What can hang from each mark
sifil: gitod lalid pugim saru vuna zufez zurupib
lalid: pugim sifil zurupib
saru: butag gebug zufez zurupib
zufez: butag pugim saru sifil
butag: vurofum
gitod: butag
vuna: gebug pugim vurofum
vurofum: saru sifil vuna zurupib
zurupib: lalid pugim zufez
gebug: saru vuna
pugim: lalid sifil zufez

Each row was made from one small tree. The marks that hang from a mark follow it in brackets, in alphabetical order. Every link used is in the known rows. Write each row's tree.
Known rows
gitod(butag(vurofum(zurupib(zufez(sifil))))): [-153  141    1  291  128  278  129  -23 -136  -56  408  -31  138  -45
  235  393 -262 -147  126   96 -214  112   42  -75   46   30 -143 -216
  -77 -290 -138  141  190  -19   38  -48  -96  156 -300  454  155  128
   82   14 -404 -275  -87   90 -170 -237]
gitod(butag(vurofum(saru(zurupib(lalid)) sifil vuna))): [-134   43  165  411  174  390   26 -124 -352 -162  455  -88   33   76
  -67  530 -183  -14  -42  137 -423   48  -45  -87  -13   44 -249   32
  113 -133 -273  146  131 -262  175    6 -298   62 -409  477  -65  -36
 -101   80  -74 -263   10   33  -53 -160]
pugim(zufez(saru sifil)): [ -41  127  -17  389  288  197 -178 -186 -425 -103  435  195  267   87
  435  431 -196   30  174  237 -216 -113  100  115  -91  212 -267 -117
 -181 -128 -266 -108 -148 -100  344  -96  -19  118 -221  147  161  -53
  136  329 -124 -162 -123   41  -57 -297]
gitod(butag(vurofum(sifil(lalid(pugim) vuna) zurupib))): [-243  191  169  303  306  363   28  107 -175  -37  393 -140  -30   10
   94  405 -172  -25  111  -36 -291  154  -81 -152    7   37 -219  215
   10 -339 -357  236  156 -232   93   28 -180   63 -210  391  -31   86
 -189   42 -411 -184   69  117 -164 -293]
lalid(pugim(zufez(sifil(gitod saru(butag gebug))))): [ -18  165 -209  470  222  353 -227  -20 -372  -86  329  117  183   40
  374  339 -271  106  -21   97 -162 -149  157   98  122  277 -391  250
   68 -372 -246  -28 -156  -33  261   26   74  216  -47   16   68  166
   57  336 -127 -157 -193  -96 -121 -474]
butag(vurofum(saru zurupib(zufez(sifil(pugim))))): [-221  213   91  372  123  185   71 -201 -369  -17  559  -84  269  172
  161  522 -315   10  340   59 -384  -73  136   47   79 -152 -196   14
 -101 -273 -205   45  -89  -80  254 -155   37  222 -313  388   46   27
   -1  118 -309 -153  106   67  -77 -220]
pugim(lalid(sifil) zufez): [ 165  -22  202  446  248  190 -255 -111 -229 -247  277    3  161  144
  276  499    7  -63   70   -6 -304  -61   83   66   -8   21 -280   68
  -80  -65 -325  -49   53 -123  115 -264  132  -44 -127   99  -74  153
  232  311 -205 -192   28 -154  -35 -390]
gebug(saru(butag zufez(pugim) zurupib)): [ 207  126 -222  512  136  432  -84    3 -294 -205  300    7  100  -29
  205  617 -527    4  200  418 -266 -145   20  -72   43  147 -276  -55
  133 -244 -268  209  -11   47  154  220   33  295 -411  295 -120  178
  -20  149  -43 -196 -109 -177 -172 -251]
gebug(saru(butag zufez)): [ 162   16 -179  458  198  339 -149   10 -274 -212  223  138  112  -53
  288  514 -399  -28   97  362 -245 -124   51   -5   60  294 -231  -77
  135 -171 -263  126   53  -84  165   81   60  223 -299  271  -28  222
   14  148 -120 -162 -132 -143 -107 -223]
sifil(lalid pugim saru zufez(butag(vurofum(vuna)))): [-247   52  200  244  297  260  203   58 -646 -192  427  254  167  111
  229  111 -218  382  286   68 -330  173   80  319  203   51 -289  261
  -58 -287 -467   95   31  -75  210  125  290  292 -155   82  -35 -264
 -306  216 -341   61  205  286  189 -557]
zurupib(lalid(sifil(gitod saru zufez)) pugim): [-140   53 -110  398  284  337 -216 -145 -647  125  429   84  253  -23
  348  281 -114  144  -64  -18 -344   26  160  383  173   71 -188  282
  -21 -214 -460   52  -81  -89  271 -200  -12  140 -129  108   47  -61
 -249  426 -181   50  -34  -46   27 -530]
zurupib(lalid(pugim sifil(saru)) zufez(butag)): [-250   51  169  420   65  262 -235 -251 -379  242  400   68  154  -39
  233  176 -204  -66   30   35 -197  103   61  284  246  124 -257  143
  142 -252 -406   42   41  -66  114 -332  138  175 -254  248  176  155
   58  364 -187  -11  -47 -105  203 -374]
saru(gebug(vuna(vurofum(sifil))) zufez zurupib(lalid)): [  67   40  -33  499  -38  616    3   52 -358 -365  202  126  112    0
  219  412 -422  151  -33   19 -341 -213   95 -126 -188   97 -270  -88
  -30 -267 -269    7   38 -178  271  166 -295  162 -507  430 -258  -13
  106  135 -108 -268   91  -31    5 -243]
lalid(pugim sifil(zufez(butag)) zurupib): [-104  196    4  443  199  351 -184 -226 -275   24  457 -147   95   47
   26  129 -253  -64  104    9 -241  142  -50  104  124  341 -315  226
  158 -337 -306  -63  106  -59  163 -201   63  183 -189  201   -6  229
  -78  277 -449   80  -11 -128  144 -465]
vurofum(saru(gebug) zurupib(pugim(lalid zufez(butag)))): [  39  -14   14  323  162  372 -220  -60 -127  -82  355  -31  190  110
   99  405 -180  103  142 -179 -375 -130  246   -1  -84   53 -206  -19
    8   19 -358  107 -237 -327  152 -129   68  159 -136  182   76  113
  230  165 -106 -140  158 -185  -90 -111]
saru(gebug(vuna(vurofum)) zufez(butag pugim) zurupib): [ 101    2 -132  421  -87  678  161  176 -318 -377  172   79   69  -15
  165  363 -555  115  197  -14 -255  -47   83 -177 -111  180 -342 -236
   41 -285 -317  141  -27 -102  108  300   -2  327 -460  163 -104   16
   39   32 -113 -312  123   13  -18 -322]
sifil(lalid pugim saru(butag) vuna(gebug) zufez): [-298   55  -48  331  387  241  113  139 -752 -371  224  280   81   11
  246  152  -82  422  212  140 -338   29   82   98  142  219 -262  267
  -41 -367 -428   97   29   24  321  332  200  268 -152   56  -37 -293
 -279  435 -210  -83  192  166    0 -472]
vuna(gebug pugim(sifil(lalid))): [ -73   69  107  135  291  299 -105  159 -273 -289  121  -87   -2  -37
   95  336  -79   95   96  -18 -318  -18   -9   12   33   76 -184 -132
 -184  -29 -274  -80  -34 -337  265 -101   58  306 -236  122   82  -30
 -104  286 -190 -132  273 -103 -165 -295]
sifil(vuna(gebug) zurupib(lalid)): [-124  136   95  280   88  386   26  125 -601 -212  298   89   96   15
   50  236  -65  138   79  174 -285  -64  102   36  -54  109  -29  -65
  -19 -211 -281  165  141 -158  388  101 -193  183 -346  374  -19 -212
 -111  312 -152 -102  103  160 -275 -208]
lalid(pugim(zufez) sifil(gitod vuna(gebug))): [ -84  139   30  630  187  321 -276   -2 -520 -245  364  -38    3  145
  105  427 -105  -79  -37 -133 -247  -69   25   62   75  268 -447  289
    3 -260 -427   24  -33 -177  412 -199  -68  168 -196   14 -142  160
 -186  412 -214 -170 -123 -140 -194 -520]
lalid(pugim sifil(vuna(vurofum) zufez)): [-257   38  -45  474  267  384 -100  -35 -572 -177  231 -112   89  145
   56  377 -156   48   86  -12 -178   13  -36   95  155  218 -365  222
   61 -364 -514   77  -26 -145  217 -117  -15   70 -226  177  -29  121
 -283  303 -393 -115   14   26   -1 -486]
pugim(lalid zufez(saru sifil(zurupib))): [  43   85  123  327  241  229 -139 -181 -478 -156  438  138  379   91
  393  387 -127  117  247  236 -262 -215  113   70  -99   55 -161   18
 -172 -136 -272 -102  -95  -54  277 -113  -75   50 -196  112   -6  -40
  188  254  -74 -156  -87  117  -82 -300]
sifil(gitod zurupib(zufez)): [ 111  146  -38  278  138  281   16   43 -571  -85  356   93  223  -88
  235  459 -372  -49   86   95 -246 -122  112   72  159   17 -134  -25
   12 -346 -190  280   18  -35  251 -179 -169  214 -221  160   -9   46
 -170  200 -328  -97 -185  177 -333 -510]
lalid(pugim sifil(gitod zufez(butag) zurupib)): [ -22  118  -52  392  234  436 -169  -66 -630   31  458  -64  232  -75
   83  223 -344  -76   81   -9 -201   71    1  107  205  247 -307  360
  167 -433 -361  109   40  -61  220 -201  -46  226 -115   43  -71  171
 -242  162 -415    3 -206  140 -100 -661]
gitod(butag(vurofum(vuna))): [ -33    8  106  266  203  344  180  133 -226 -271  287  -55  -63   37
   58  432 -152   -2   18   97 -268  194  -34    3   87  122 -209 -180
   69 -123 -241  197  166 -147   11   58  -48   83 -241  282   87   24
 -119   66 -282 -295   -3   74 -173 -283]
vuna(gebug(saru(butag)) pugim(lalid sifil)): [  57  -53   34  250  235  333 -184  135  -94 -346   23  -83   34  -67
  109  384 -126   84  113  182 -334 -132    7  -83   28  229 -129  -63
  -14   30 -255  -73  -35 -257  153 -122  146  263 -266  155  -15  156
   12  249  105 -224  185 -219 -132 -176]
butag(vurofum(saru sifil)): [-103   48  127  381  274  231  -65 -190 -338  -78  405  -89  118  165
   77  544 -172  -71  109   86 -414  -10   95  -52   80  -33 -148  186
  -32 -181 -219  119  -24 -346  271 -179 -125   51 -279  275   36   16
 -108  117 -173 -264  106   73  -82 -197]
gitod(butag(vurofum(sifil(lalid pugim saru(gebug))))): [ -93   35  117  276  390  322  136  130 -292 -182  258  -14   -6  -82
  206  269 -109  124  154  -35 -366  235   37  -48  141  -55 -209  251
  -50 -308 -193  209  100 -113  -12  110  -21   77 -139  140    0  -25
 -181  157 -218 -294  126  114  -74 -410]
zufez(pugim(lalid sifil(saru(butag)))): [ -22   45   48  199  320  274 -105   44 -280  -31  147  -61  192   52
  310  460  -79  139  185  338 -375  -48   77   24   13   23 -215  147
  -24 -174 -312  -33  -66    0   42   73  346   31  -32  -13   77  -63
   54  269  -35 -200  188    3  -76 -379]
lalid(pugim zurupib(zufez(butag sifil(vuna)))): [-262  299  -11  412   51  298  -89 -220 -335   73  442   14  110   58
  126  138 -286  -69  113  110 -157    8   46   99   69  266 -352  -49
  119 -413 -330   25   37 -115  248 -139    4  227 -323  362  108  200
   33  322 -298   58  -22   28   33 -305]
gebug(saru(butag zufez(pugim) zurupib) vuna): [ 229  100 -142  552   79  512    9  -29 -314 -266  304   46  -23   -4
  267  681 -574   92  219  267 -306 -164   12  -92  -71  264 -260  -86
  174 -270 -331  175   31   61   53  225   33  260 -461  307 -281  128
  -75   63   -8 -222 -111 -167 -164 -244]
gebug(saru(butag zurupib) vuna(vurofum)): [ 142  -68 -120  370  133  539  102  112 -192 -289  111   56  -30   18
  230  666 -472  155  174  106 -330 -218  -74 -187  -78  324 -137 -126
  167 -239 -315  205    9 -174   -3   64 -114  234 -493  316 -164  117
 -130   33  -95 -338  -19  -39    4 -299]
saru(gebug(vuna(pugim)) zufez(butag(vurofum))): [  37   23   41  370  -23  563  145  140 -212 -452  258  160   74  -25
  254  187 -468   98   98 -140 -165  102   88  -41   23  226 -246 -224
   31 -225 -266   42   48 -232   77  121  109  324 -396  193  -39   50
  -15   -7 -154 -226  127  -20 -129 -257]
pugim(lalid zufez(butag sifil(gitod))): [  92   17   23  346  117  246 -256  -20 -331 -139  340  314  349   29
  444  263 -142  -96   48  104 -258  -89  201   62 -119  203 -313  -14
  -78 -162 -329  -73    1 -241  299 -164  127  153  -68   25   86   64
  267  250  -76  -94  -28  170   62 -446]
gebug(saru(zufez zurupib) vuna): [ 254   58  -18  562   80  447  -22  -98 -350 -338  306   76    5  111
  226  609 -509   58  124  166 -311 -237   -8  -14 -115  205 -176 -153
   59 -172 -278  148   27  -93  127   45 -127  253 -505  364 -339  141
 -153   65  -85 -212 -148 -111 -212 -264]
vurofum(saru(gebug zurupib) sifil(gitod(butag))): [ 102  -22 -107  419  330  462 -173  -28 -379 -193  310  -93  110 -100
  -18  520 -295 -106 -112    1 -441 -109   38 -327  -17  133 -257  113
  129 -248  -95  228  -99 -287  240   20 -364  116 -226  134  -66   86
 -114  179   38 -370 -104   18 -260 -355]
zurupib(zufez(pugim sifil)): [ -87  157  -53  331  155  196  -56 -164 -432   68  347  -31  111  -48
  272  470 -221  -81  207  215 -198   25  251  148  133  -35 -244 -213
  -82 -284 -264  122  -54   53  201 -110  140  132 -200  256  221   75
  139  347 -166  -95   -1   35 -123 -274]
gitod(butag(vurofum(saru zurupib(lalid zufez(pugim))))): [-180  148   87  309  -12  257   44  -39 -168   33  499  -43  104   -7
  123  526 -274  -96  225   99 -323  132   80   11   36  -18  -64  -80
   28 -206 -227  242  109  -47   55  -75  -39  142 -274  408  159  -31
 -103   68 -215 -152   35  -68  -71  -81]
lalid(pugim(sifil(saru(butag gebug)) zufez) zurupib): [ -23  324  -78  447  212  338 -191  -79 -127 -138  305   -4  101  185
  226  312 -252  155   28  166 -243 -148  -25   77  -12  328 -417  291
   35 -330 -193 -183  -21  -17  138    2  106  172 -179  170 -108  141
   18  283 -319  -59  -68 -302  -91 -403]
butag(vurofum(saru(gebug) sifil(gitod) vuna)): [ -84  -22  193  386  268  412  -45   10 -460 -207  444  -92   94  117
  -47  524 -208   77  -79  -39 -452 -106  177  -69  109   35 -271  214
   37 -193 -241  126 -124 -356  430  -61 -181   84 -236  133 -136  -34
 -151  157  -51 -231   72   80 -139 -303]
pugim(lalid sifil(zufez(butag) zurupib)): [  48   32  101  144  222  315  -96    6 -458 -169  237  119  328   10
  160  187 -159   21  115  294 -256  -29   69   72  -92  118 -176   53
  -81 -247 -293  -34  129 -132  104  -70  104   72 -141  201  -75  -72
   72   42 -360  -80   15  300 -135 -413]

Which tree is each row?
[  80  138   10  179  264  347  -93   98 -522 -299  226   22  363  -17
  229  335 -254  132  104  135 -269 -137    9   86   25   59 -180  117
  -90 -225 -301  -33  -48 -157  222 -159   29  198 -107   73 -110  -49
 -267  201 -203   18   50  148 -307 -547] | vuna(pugim(lalid sifil(gitod zufez zurupib)))
[ -77  262  126  287  210  319 -221  145 -420 -191  422  392  263  104
  360  283 -198  -18   -2   65 -291  -99  -29   39 -269  337 -481  130
 -133 -352 -454  -88  130 -359  373  -33   33  197 -243   87 -196 -165
 -134  194 -387  115  -12  157  -19 -576] | pugim(sifil(gitod lalid(zurupib) vuna) zufez(butag))
[-259  181   98  282   59  286 -155  -50 -359   67  398  181  222  122
  246  108 -225   72   35  265 -197   99   58  349   49  159 -188  265
  -33 -310 -346  -71   51 -155  180 -105  149  181 -189  288   85 -117
 -145  153 -331    9   15  120   88 -353] | zurupib(lalid(pugim(sifil(saru zufez(butag(vurofum))))))
[-248   -9   27  342  457  346  -96  116 -613 -134  243  181  106  -79
  280  312  -75  172  -63   57 -437 -126   70 -173   77  238 -242  365
  -19 -326 -387  117   34 -265  499  132 -137  192 -179    6  -54 -133
 -199  387  -28 -187  101  174  -41 -490] | vurofum(sifil(gitod lalid saru(butag) vuna(gebug)))
[-117   15  -52  373  267  328 -211  -45 -550    8  395  217  338  -92
  403  279 -177   94  -90  180 -318  -21   76  150  125  256 -175  274
   84 -328 -311  -41   83   12  295  -33   64  133 -116   94   34 -109
  -92  378 -163  -18  -74   11  103 -548] | zurupib(lalid(sifil(gitod saru(butag) zufez)))
[ -98  194  151  315  276  301   28  -17 -121  -12  410 -145  140  100
  178  467 -253  -21  161   73 -377    7   66 -113   -7  -61 -112  118
 -131 -210 -195  100   58 -203  280 -104 -111  111 -261  437   13   37
   32   90 -384 -196  163  121 -161 -280] | butag(vurofum(sifil zurupib))
[ 160   28 -156  260  243  390  -38   43 -151 -156  183 -100   73  -23
  175  487 -228   99   19  104 -335  -64   32  -54   72  -58 -216  -85
  127 -153 -297  187 -114 -127  -42   76   -3  107 -250  238   80  151
  222  185 -182 -353   98  -63 -168 -295] | saru(butag zurupib(pugim(lalid)))
[  49   53   38  323  273  435   64   84 -456 -123  419 -128  191  -96
  152  432 -217 -146   52  -40 -311  116  -89 -116  148   51 -179  173
   65 -357 -185  189  223  -66   50 -102 -213  112 -236   90 -104  112
 -258   18 -365 -284 -182  129 -251 -584] | lalid(sifil(gitod(butag(vurofum)) zurupib))
[-215   92 -148  244  353  379 -144   44 -674  -35  354  228  261  -19
  297  242 -259   72   13  145 -252   29   59  203  -63  297 -365   54
  -97 -254 -539   58 -222 -282  304  -43   -7  145 -198   45   88 -197
 -284  221 -244  -75  -77  293 -172 -496] | zurupib(pugim(sifil(gitod vuna zufez(butag saru))))
[-138  260   -8  304  130  372   28   41 -775 -106  424  152  217   10
  161  297 -205  204  217  327 -178   35  174  226  -16   86 -109   82
   -2 -408 -422  245   98   61  318  179   -2  105 -223  374  -47 -327
 -278  321 -234  150   39  247 -263 -318] | sifil(vuna zufez(pugim) zurupib(lalid))
[  33  116 -103  351   83  484   76  225  -62 -322  331   53  211  -30
  245  361 -440   57   39  141 -233  -51  109 -192   42   95 -219  -79
   13 -328  -99   47   85   -9  173  315   37  224 -304  319  -30   99
  262  -30 -388 -326   39  -75 -201 -209] | saru(butag(vurofum(zurupib)) gebug zufez)
[  32   32   35  429   -3  478   99  -22 -338 -304  382    4  155  162
   76  326 -359   80   30   56 -314  -21   48   93   61 -115 -382 -121
   11  -89 -450  114  -16 -231  145   81  -51  255 -479  312 -119  127
  110    1 -225 -258   94   35  -55 -287] | saru(zufez(butag(vurofum(vuna))) zurupib(pugim(lalid)))
[-154  -50 -151  387  185  446   41   71 -609 -468  201  121  205  174
  -15  411 -278  184   50   90 -244 -198   76  -96  -13  184 -211  -56
   -4 -335 -326  221 -122 -249  324  181 -174  169 -388  238  -59 -159
 -267  217 -196 -246   58  141 -136 -299] | sifil(vuna(vurofum(saru(gebug zurupib))) zufez)
[ -67   63  -98  414  166  336   -7  -82 -485  -57  277  137  230   49
  335  266 -334   75  234  266 -271   36   91  107   98  166 -268    7
    8 -157 -354   83   -9  -42  230  125  223  311 -198   46  170  -12
 -109  267  -63  -89   67   24   -6 -385] | sifil(saru(zufez(butag pugim)))
[ -40  164  103  146  314  224  114   58 -597  -60  403  121  177 -190
  299  415 -338  227  413  131 -311    4   -1   87  179  -77 -218   78
   21 -358 -312  195  -74   90   83   20   24  173 -227  124   15 -108
  -64  228 -341  -80   27  168  -58 -427] | sifil(lalid pugim zurupib(zufez(saru(butag))))
[-132  118 -125  249  192  370 -186  -89 -224  185  419  -68  192  -12
  171  546 -235  126  112   68 -442 -100  116   38  -37   96 -123   -5
  163  -61 -373   83 -155 -239  187  -36  -11  169 -190  399  215    8
  108  207 -151  -49  170 -173  -20  -63] | vurofum(saru(butag) zurupib(lalid pugim))
